In the rows, zero is written as 128.
Here are made-up elements, facts about them, and rows of numbers that follow some of those facts. Name the element behind each unnamed row.

Facts:
klifle: φ 744
grure: φ 744; ε mafir,pidu
reflol: φ 744; γ plogrom; ε rufin; τ pidu
fledisto: φ 744; τ mobran,stekestal
flegus: φ 744; γ kagel,rakabru; ε gesobrin,bafol,pidu
grogus: φ 744; γ tremir; ε magron,zeklu,plupil; τ stotim,rakabru
pidu: φ 744
muflaro: φ 633; ε zeklu,roto,rufin
grurul: φ 744; γ bagrir,klifle; ε reflol
fliplor: φ 633; ε grurul,muflaro
klolam: φ 744
postubol: φ 744; ε peski
stotim: φ 744; γ klolam; ε gesobrin,mobran
plufer: φ 744; γ zakem,sevur; ε reflol,rufin
plupil: φ 744; ε mobran; τ klolam,mosur,plogrom,rufin,tradam
kiguk: φ 744; ε mosur; τ keroskel,tradam,flegus,rakabru
tradam: φ 744; γ tremir,postubol,kluken,peski; ε plupil,vakol
mosur: φ 633; ε mobran
gesobrin: φ 633
peski: φ 633; ε sevur,klifle; τ rakabru
zakem: φ 744; ε zeklu,plupil,mobran,muli
sovurir: φ 633
rakabru: φ 744; ε muli
bagrir: φ 744
mobran: φ 744; γ muflaro,postubol
brifi: φ 744; ε keroskel,bagrir,rakabru
rufin: φ 633; γ gesobrin,flofli,pidu
roto: φ 744; ε mosur,mafir; τ grure,muflaro
kagel: φ 633; ε gesobrin; τ zeklu,mafir
zeklu: φ 744; γ zakem,mafir; ε mosur,roto
flofli: φ 744; ε roto
tremir: φ 744; ε pidu; τ sevur
bafol: φ 744; γ mafir,fledisto; ε fledisto; τ grure,plogrom
muli: φ 633; ε mobran,rufin
plogrom: φ 744; ε gesobrin
mafir: φ 744; ε bafol
kluken: φ 744; ε tremir,vakol
skolunen: φ 744; γ mosur,plupil,flofli,sevur,roto,fliplor,fledisto; ε mobran,fledisto
vakol: φ 744; γ gesobrin,keroskel,stekestal,kiguk; ε tremir,fledisto,flegus; τ rufin,tradam,muli,rakabru
magron: φ 633; ε tremir,mafir,mobran
sevur: φ 744
keroskel: φ 744
stekestal: φ 744; ε zeklu,fledisto

Known rows:
[136 125 116 109 138 113  48 137 153 179 165 130  88  96 105 126 103 117
 139 120 136 133 164 148 103  96 109 119 183 123 156 133 149 186 149  71
  69 164 205 108 186 126 157 132 136 114 110  39  91 114 110  70 111 113
 121 120 132 110 193 115 104  96  57 156  80  76 104 151 175 132  81 125]: kiguk
[133 132 215 141 152 151  99  63 131  60  95  98 144 133 115 131 153 220
  28 188 143 179 120 127 133 246 135 182 124 188 158  88 119 183 146  80
 176  95 132  96 115 145 109 167 109  80 119 213 105  59  85  74 163  81
  72 135 137 109 113  92 180 163 139 102  89 166 120 121  93 105 126 153]: keroskel
[145 132 111 135 156 119 118  99 123 142 115 109 111 123 126 174 160 108
 111 113 134  90 153 108 105 139 172 136 137 152 131 146 115 112 151 143
 151 137 112 101  75 142  89 123 129 124 119 158 140 104 118 109 134 115
 141 134 133 108 107  90 137 133 114 133 131 145 109 129 122 134 134 143]: sevur
[131 124 120 128 133 118 119 114 123 137 123 122 119 124 129 143 136 117
 128 120 132 117 134 121 118 129 136 130 130 137 127 134 127 120 139 126
 132 132 123 119 115 136 126 123 128 120 132 135 132 118 121 119 130 123
 134 135 126 122 124 116 135 130 121 135 125 129 119 128 129 130 130 136]: klolam
[147 156 131 136 153 152 137 141 141 134 137 134 127 133 103 122 125 154
 109 121 118 131 136 136 132 112 153 119 135 122 139 130 111 136 125 150
 127 125 138 115 107 107 100 142 130 146  92 136 113 149 133 137 130 116
 113 103 150 120 127 117 110 124 124 117 139 146 126 139 128 137 116 102]: sovurir
[219 190  95 149 172 147 179 107 129 162 109 144 125 158 100 160 192 135
 126  83 127 121 142 127 116 106 145 134 123 109 145 180  91  97 145 165
 150  88 103  87 149  76 114  94 142 130  99 181 122 174 151 165 147 118
 109 102 125 135 110 106 128 175 105 134 159 180  70 154 123 163 159  92]: gesobrin
[223 164  97 128 127 117 180 103 123 164  96 161 123 162 128 162 206 106
 177  78 145 143 117 123 122 107  63 136 102  96 124 179 126  84 143 109
 132  76 113 113 250  84 205  58 152  95 160 148 122 172 151 167 146 138
 126 127  71 166 134 146 146 194 105 168 145 144  45 141 134 158 180 118]: plogrom
[123 118 185 128 130 134 109 103 134  86 113 117 137 129 124 124 134 173
  83 162 135 164 115 129 134 185 119 150 124 158 137  94 135 159 134  91
 144 113 139 122 137 142 132 156 119 103 131 161 111  92 104  97 143 110
 105 134 125 119 126 120 151 139 141 122 105 136 131 119 114 112 121 145]: rakabru
[121  83 176 111 126 109 145 146 178 111 121 136 100 121 138 167 148 103
 130  94 123 111  88 117 136 102 149  96  85 151  73  70 163  77 139 120
 156 155 142 168  73 165 119 162 132 169 144 145 114 126 114 126 119 146
 168 137 104 103  97 125  97 114 188 175 157 130 143  84 125 125 121 141]: reflol
[116  79 182 103 111 109 148 158 181 106 128 141 104 121 138 147 136 108
 143 103 124 130  77 127 143  97 119  94  82 139  70  64 171  87 127 105
 140 149 150 181 105 159 145 160 132 164 152 123 108 133 118 131 118 153
 162 134  96 117 113 142  95 111 191 176 152 117 150  82 131 120 116 138]: plufer
[117 116 134 120 105 123 126 136 125 121 131 135 132 125 138 110 117 126
 146 134 129 147 113 132 138 124  93 125 120 119 122 120 142 134 118 107
 113 127 136 146 168 128 162 122 127 121 148 104 126 129 131 130 124 139
 132 133 116 141 141 150 130 125 133 133 117 109 131 123 136 122 131 134]: postubol
[ 89 115 107 127  94 120 132 141  97 122 133 130 150 125 152  93  92 114
 157 150 128 132 126 132 139 132  98 130 128 106 125 139 129 130 105 137
 110 128 112 145 152 131 153 111 123 122 152  97 152 135 141 146 121 147
 133 138 127 153 137 159 138 122 133 106 123 105 151 130 126 115 136 134]: tradam
[110 120 112 130 119 121 118 127 112 130 131 119 131 124 138 125 117 115
 139 135 131 115 135 125 124 130 126 132 135 130 130 136 126 131 125 132
 120 134 121 128 122 137 128 122 125 122 136 116 142 120 125 127 125 131
 135 137 132 130 132 131 133 119 122 122 124 117 137 129 127 123 129 138]: plupil
[111 132  82 142 129 121 143 109  80 133 117 112 147 132 148 136 128  99
 134 134 128  91 147 108 121 146 155 142 130 128 130 167 101 102 127 172
 146 125  73 116  84 133  99 100 124 120 140 153 176 119 137 146 133 132
 140 144 135 138 102 121 153 133 123 101 139 145 135 133 108 131 155 142]: pidu
[114 128  92 138 134 120 126 111  95 137 125 111 136 124 142 140 126 103
 132 133 131  90 151 111 116 139 156 139 136 133 131 158 110 116 132 156
 137 137  92 113  85 138  98 113 124 123 131 141 163 113 130 129 129 128
 140 137 140 127 114 115 144 128 118 109 130 137 131 134 119 128 142 140]: fledisto

Which element is each row?
Some rows may be elements named above.
[128 113 181 112 128 141 154 182 196 114 144 154 112 127 111 120 115 144
 128 103 111 147  85 143 150  73 136  82 101 120  94  65 157 110 116 130
 125 146 169 170 106 125 124 176 134 188 107 116  88 167 130 145 113 145
 141 105 127 113 121 141  69 106 179 157 159 123 156 103 139 129 100 101] -> fliplor
[110 129  91 131 121 119 133 122  92 132 126 123 143 128 143 125 120 105
 144 135 129 110 139 119 122 134 126 135 132 120 129 154 117 117 120 149
 126 127  98 125 121 135 124 104 126 122 141 126 158 122 137 141 126 136
 134 139 132 142 122 134 144 128 122 112 130 125 136 132 121 126 146 136] -> bafol
[131 129 108 132 142 119 115 109 115 141 125 115 120 119 133 153 138 110
 123 122 134 100 147 114 110 136 150 134 138 139 133 145 117 124 141 137
 137 138 115 108  98 141 105 120 127 121 124 136 144 111 121 113 129 119
 134 135 132 116 120 106 136 126 113 128 124 134 117 133 127 130 132 138] -> mobran
[128 134  87 134 118 121 146 118  93 136 119 124 142 139 144 132 131 105
 148 126 133 109 137 116 125 134 123 138 125 117 127 164 114 107 124 152
 133 118  90 122 133 125 131  95 129 116 147 137 158 132 142 147 133 137
 134 140 122 146 118 133 151 141 124 116 134 133 122 135 118 133 154 132] -> flegus
[122 151 112 139 138 153 140 148 121 133 143 130 144 134 115  96 103 145
 121 135 115 130 139 139 136 111 148 118 143 110 144 138 107 140 109 163
 117 123 124 123 110 104 100 137 124 150  98 122 130 157 141 147 126 128
 113 107 156 131 131 134 111 116 121  97 137 136 147 146 127 133 119 100] -> magron
[159 136 108 123 116 118 145 121 121 144 118 145 129 140 136 132 151 112
 160 110 137 141 122 128 126 116  85 132 120 108 128 152 132 113 131 112
 120 109 124 124 196 112 174  91 137 106 146 117 129 146 142 145 131 138
 127 134 102 151 139 144 138 152 115 143 129 121  97 137 135 140 149 127] -> stotim
[136 126 115 108 137 111  47 139 155 177 163 128  89  97 102 125 104 121
 144 120 132 133 162 145 104  96 111 118 182 126 160 132 147 187 151  72
  70 165 204 108 187 131 159 133 137 111 110  38  89 115 110  70 111 116
 124 122 133 110 192 119 106  96  59 155  83  75 103 151 178 131  79 125] -> kiguk
[112 127  92 138 130 121 124 113  94 135 121 113 134 123 140 140 127 102
 129 133 130  92 151 113 118 139 156 136 136 133 131 156 109 117 130 157
 137 136  94 112  86 138 100 112 125 121 129 143 163 112 129 130 130 127
 140 141 141 127 112 114 144 124 116 110 131 138 134 136 118 125 142 142] -> fledisto
[120 153 111 137 135 153 139 148 119 135 142 131 144 132 116  99 101 147
 123 134 113 131 140 138 137 113 146 121 142 110 144 139 109 141 111 165
 120 123 125 124 113 102 100 136 124 148  98 118 131 152 143 149 123 125
 116 106 157 134 129 132 115 119 121 100 138 139 147 146 129 132 117 100] -> magron
[ 99 118 110 124 102 120 121 138 109 131 135 130 141 125 142 103 103 115
 151 141 129 133 129 131 133 125 101 129 132 112 128 136 132 136 116 124
 107 132 126 140 153 128 153 117 125 120 147  98 143 129 135 135 121 140
 133 137 128 143 141 152 132 120 125 117 118 108 139 132 133 121 130 132] -> skolunen
[102 118 111 125 103 119 121 139 109 129 137 134 140 122 142 103 101 114
 151 139 128 131 128 130 133 124 100 127 134 112 129 137 131 137 115 126
 109 131 122 142 155 130 150 114 126 120 148  96 140 130 136 136 119 142
 130 136 126 143 144 151 135 120 122 118 118 104 140 131 134 121 129 133] -> skolunen
[108 112 130 120 110 119 115 141 128 129 139 131 128 120 136 114 107 120
 142 137 127 137 123 134 132 122 106 122 131 121 126 122 141 140 120 108
 109 137 140 142 154 134 150 126 127 125 141  97 128 125 128 124 119 136
 131 134 124 134 147 143 126 118 128 132 116 105 137 124 138 119 121 134] -> zakem
[126 136  88 137 117 121 148 117  92 139 119 128 145 133 144 130 135 105
 150 126 131 109 137 117 124 133 123 138 126 116 130 163 113 109 122 153
 132 116  90 123 133 124 134  93 129 116 144 137 158 133 144 151 130 136
 139 138 123 148 119 134 148 144 121 115 138 133 124 135 120 131 158 135] -> flegus
[145 131 166 129 162 145 149 148 178 122 133 129 105 126 104 152 141 140
  99 101 112 113 115 130 129  99 188 102 111 145 108  88 129 105 134 153
 154 143 140 136  48 133  74 176 129 180  88 160 102 142 122 133 125 123
 136 106 142  95  98 101  86 114 163 141 157 157 139 112 125 138 107 110] -> rufin
[ 81 116  96 132  86 124 148 142  81 116 130 129 166 133 162  87  89 114
 160 155 125 128 121 123 145 137  98 133 120 100 123 147 124 121  94 153
 117 117  89 149 143 128 146 103 122 121 161 105 168 136 148 162 123 153
 132 142 129 163 131 166 147 125 141  94 131 109 162 130 116 115 149 133] -> kluken
[118 123 219 126 116 146 103  98 136  59 111 119 151 134 122  96 128 214
  63 191 139 209 100 144 151 218  84 167 121 161 150  75 141 191 121  61
 144  92 152 127 178 134 158 163 115  86 136 163  96  84  96  90 148 104
  75 131 125 129 140 135 165 153 152 112  85 132 134 116 109 100 119 144] -> brifi
[159 138 107 125 117 118 144 122 121 146 119 143 128 143 133 132 151 112
 161 110 138 138 124 127 127 118  87 132 122 108 129 153 134 114 130 114
 120 108 125 126 196 108 175  91 137 108 148 117 129 147 138 146 131 133
 127 133 102 151 140 144 138 154 115 146 129 121  97 135 137 141 148 128] -> stotim
[132 133 152 126 148 146 134 161 173 132 145 137 114 125 102 123 117 144
 116 110 112 129 120 140 133  92 160 101 126 126 123  99 131 131 127 144
 124 144 155 138  95 120 100 165 131 167  91 124 101 150 127 129 120 127
 129 103 145 108 128 123  85 109 143 137 145 133 141 123 136 135 100 104] -> muflaro
[106 123  99 130 117 119 125 127 105 136 132 119 136 121 139 126 115 106
 140 135 127 107 141 119 122 132 130 131 138 123 130 147 120 125 124 143
 120 137 108 127 116 135 123 114 125 121 138 118 152 122 132 130 126 132
 139 138 135 135 128 131 137 118 118 115 128 120 137 132 128 126 133 138] -> mafir
[127 114 180 113 130 141 154 183 196 114 145 154 111 129 111 118 116 141
 128 102 111 147  87 143 150  75 136  83 102 122  91  65 157 108 116 130
 126 144 170 172 107 124 122 181 134 188 108 113  87 168 130 144 113 142
 142 104 125 111 123 143  71 106 178 156 158 122 157 106 138 128  97 101] -> fliplor
[135 144 156 133 148 154 134 146 151 117 139 134 127 132 104 114 119 168
 102 129 116 146 120 143 137 120 146 117 130 128 136 105 124 146 122 139
 128 125 148 129 111 111 105 159 126 154  95 136 103 147 128 129 130 118
 110 104 148 118 126 122 106 121 139 120 134 141 140 132 129 130 109 107] -> muli
[121 116 116 120 130 114  98 130 134 146 139 121 113 111 125 137 117 110
 135 123 130 112 143 127 115 117 136 122 145 135 131 128 134 138 137 115
 111 152 147 123 120 142 126 132 129 128 127 102 126 114 120 107 118 126
 137 132 132 116 141 118 121 111 109 139 115 109 125 130 142 128 109 135] -> roto
[243 194 105 136 146 147 196 124 140 163 107 170 129 171 103 139 199 145
 159  75 129 165 115 137 130  89  78 128 109  80 136 176 113  96 131 135
 126  68 129 108 242  55 181  77 153 118 118 153  99 203 163 186 146 131
 103  99  97 158 136 143 125 189 107 156 159 159  54 156 136 169 163  83] -> kagel
[141 152 123 131 157 147 103 146 151 155 159 132 113 119  94 116 105 150
 112 119 116 130 154 145 121  97 149 113 161 120 153 126 123 163 131 134
 102 142 168 112 127 107 107 150 131 146  80  95 101 145 130 115 118 114
 112  99 158 109 151 114  93 104  99 123 120 121 124 150 151 137  94  99] -> mosur
[117 114 122 108 125 113  73 146 145 158 158 129 103 105 118 117  97 113
 145 125 130 131 145 142 117 100 108 115 159 123 140 121 151 166 136  88
  83 159 183 129 167 135 157 137 133 123 123  56 104 121 116  93 112 128
 133 126 130 119 174 131 107  98  89 149  97  81 124 136 164 125  90 129] -> flofli
[116 116 118 122 127 116 109 130 126 139 137 121 115 113 131 134 118 111
 133 127 128 113 138 127 119 120 135 127 140 131 131 126 133 135 134 121
 116 147 138 127 121 144 127 128 128 128 125 106 129 117 119 111 119 128
 141 136 130 117 134 121 124 114 115 136 119 112 130 128 140 126 119 134] -> zeklu
[121 117 118 120 129 113  98 130 136 145 142 122 112 113 128 136 120 110
 136 122 129 113 141 129 117 115 136 123 143 134 133 129 135 138 137 119
 113 154 145 124 121 141 125 133 129 129 125  99 125 117 121 104 119 126
 139 131 133 116 142 118 120 109 110 139 116 111 126 128 144 128 112 132] -> roto

The same elements again, as new rows of numbers:
Some elements and their rows:
[117 163 117 109  82 174  76 119 132 164 145  87  97 144 126  99  97 109
 156 131  95 127 120 110 141 126 153 103 101 136]: stekestal
[121 129 108  88 115 165  80 125 137 123 132 100  82 149 150 112 110 134
 150 158  83 119 106 136 117  90 160 131 114 120]: kluken
[114 105 116 147 141 102 143 130  68 123 173  91  77  99 137 130 176 122
  72 163 153 102 160 146 142 155 170  87 118  86]: plufer
[131 179 117 142  76 109  63 169  99 122 108  81  92  62  88  80 181 105
 127 125 118  85  89  89  78  94 145 181 148  96]: brifi
[112 157  90 133  99 124  79 147 122 100 112 119  88 146 151  99 123 173
 105 167 132 101 168 143  79 105 176  99 148 106]: kiguk
[106 136 107 134 113 118  93 135 102 102 134 112  90 152 158  95 157 162
 101 174 112 104 119 128 118 100 171  92 122  90]: zakem
[167 114 139 131 115 153  99 125 133 122 153  98 100 116 131 128 102 121
 140 125 104 113 133 120 108 102 168  96 142 130]: roto
[168 103 167  75 139 150 119  96 120 110 136  98 122 131 133 119 103 111
 153 136  90 127  95 103 137  86 130 149  91 135]: flegus
[ 97  92 150 108 113 186 144 133 114 115 145 146 141 148 127 137 163 167
 119  81 166 152  94 158 135 145 108 163 108 158]: sovurir
[179 101 148  69 152 108 148 107 143  97 149 129 156 143 130 112  92 139
 122 124  94 117  85 100 115  96 126 126  94 164]: pidu
[187 111  98  69 147 108  80  99 147  90 111 152 119 142 142 129  97 188
  88 150 129 111 118 126  60 118 146 160 139 136]: tremir
[134 129 148 114  91 164 100 147 135 147 155  89 113 132 107  96 110 103
 160 115 109 121  86 103 140 103 125 108  95 144]: plupil
[ 98  99 125 128 112 179 146 123  72 162 177 101  92 121 132 158 169 153
 100  95 178 144 157 164 139 167 133 100 130 108]: fliplor
[175  99 125 101 157 101 138 125 126  90 133 172 157 131 129  92 129 160
  82 121 126  98  83  90 113 129  96 109  90 161]: klifle
[132 167  97 106  86 143  76 103 136 144 122 125 106 142 140  83 104 161
 156 139 141 117 120  93 122 156 136 113  99 126]: grogus

Rows to name:
A row may be one of the elements named above.
[162 136  99 130 109 120  93 148 135 106 134 143 120 144 138  95 109 167
 114 114 153 112 103  99 138 149 106 103 100 142] -> zeklu
[ 99 100 166 150 116 180 147 148  94 118 177 103 112  98 129 160 165 154
 101  94 182 140 105 164 127 150 135 104 149 143] -> muflaro
[162  94 172  65 159 184 152  75  70 103 138 151 168 123 129 170 156 161
  98 118  92 150  90 153 150 141 125 178 116 142] -> gesobrin
[105  94 128 145 112 185 144 124  79 168 183 103  86 119 144 151 178 176
  99 109 192 140 155 170 147 177 129 103 133 118] -> fliplor
[171 166 129 137 113 105  80 163 101  89 112 123 100  72  98 100 176 137
  84 126 134  88 110  94  73 106 141 156 148 107] -> rakabru
[118 174 101 132  96 155  65 121  97 158 132  89  83 144 121 114 142 130
 145 148 102 105 137 130 133 101 160 105 124 104] -> postubol
[129 181 115 130  82 110  74 164  90 115 111  87  90  64  71  90 188 106
 121 133 102  87  80  86  77 104 153 188 153  96] -> brifi
[150  92 174 134 121 180 146 114 104 133 179 117 166  64  95 162 156 141
 119  88 187 142 100 147 125 171 111 113 122 175] -> rufin
[ 95  97 166 141 117 182 152 145 102 125 175 112  96 113 130 149 178 149
 107  93 180 153 108 171 134 147 137 103 145 145] -> muflaro
[105 107 164 100  93 186 135 132 148 135 153  86 130 127 131 139 119 153
 155  99 162 133  91 149 123 103 120 170 143 172] -> magron
[118 107 103 139 137 101 144 128  75 122 177  90  86  96 136 142 180 115
  84 185 154  98 170 143 154 154 173  86 120 101] -> plufer
[169 115 167 109 125 144 114 120 133 119 151  83 122  92 107 124 125 112
 152 128 105 116 100 102 119 111 134 118 124 142] -> klolam
[116  90 156 116  99 178 110 112 149 127 139  95 110 108 135 158 110 172
 151 101 170 135 126 167  78 148 161 164 165 158] -> mosur
[117  92 153 118 101 186 111 115 141 102 142  95 107 109 146 163 114 177
 154  92 174 139 132 170  78 152 154 172 170 143] -> mosur
[147  92 182  57 162 179 154  81  73 123 126 158 165 126 131 166 160 166
 104 118  85 146  80 164 138 147 123 182 106 143] -> gesobrin

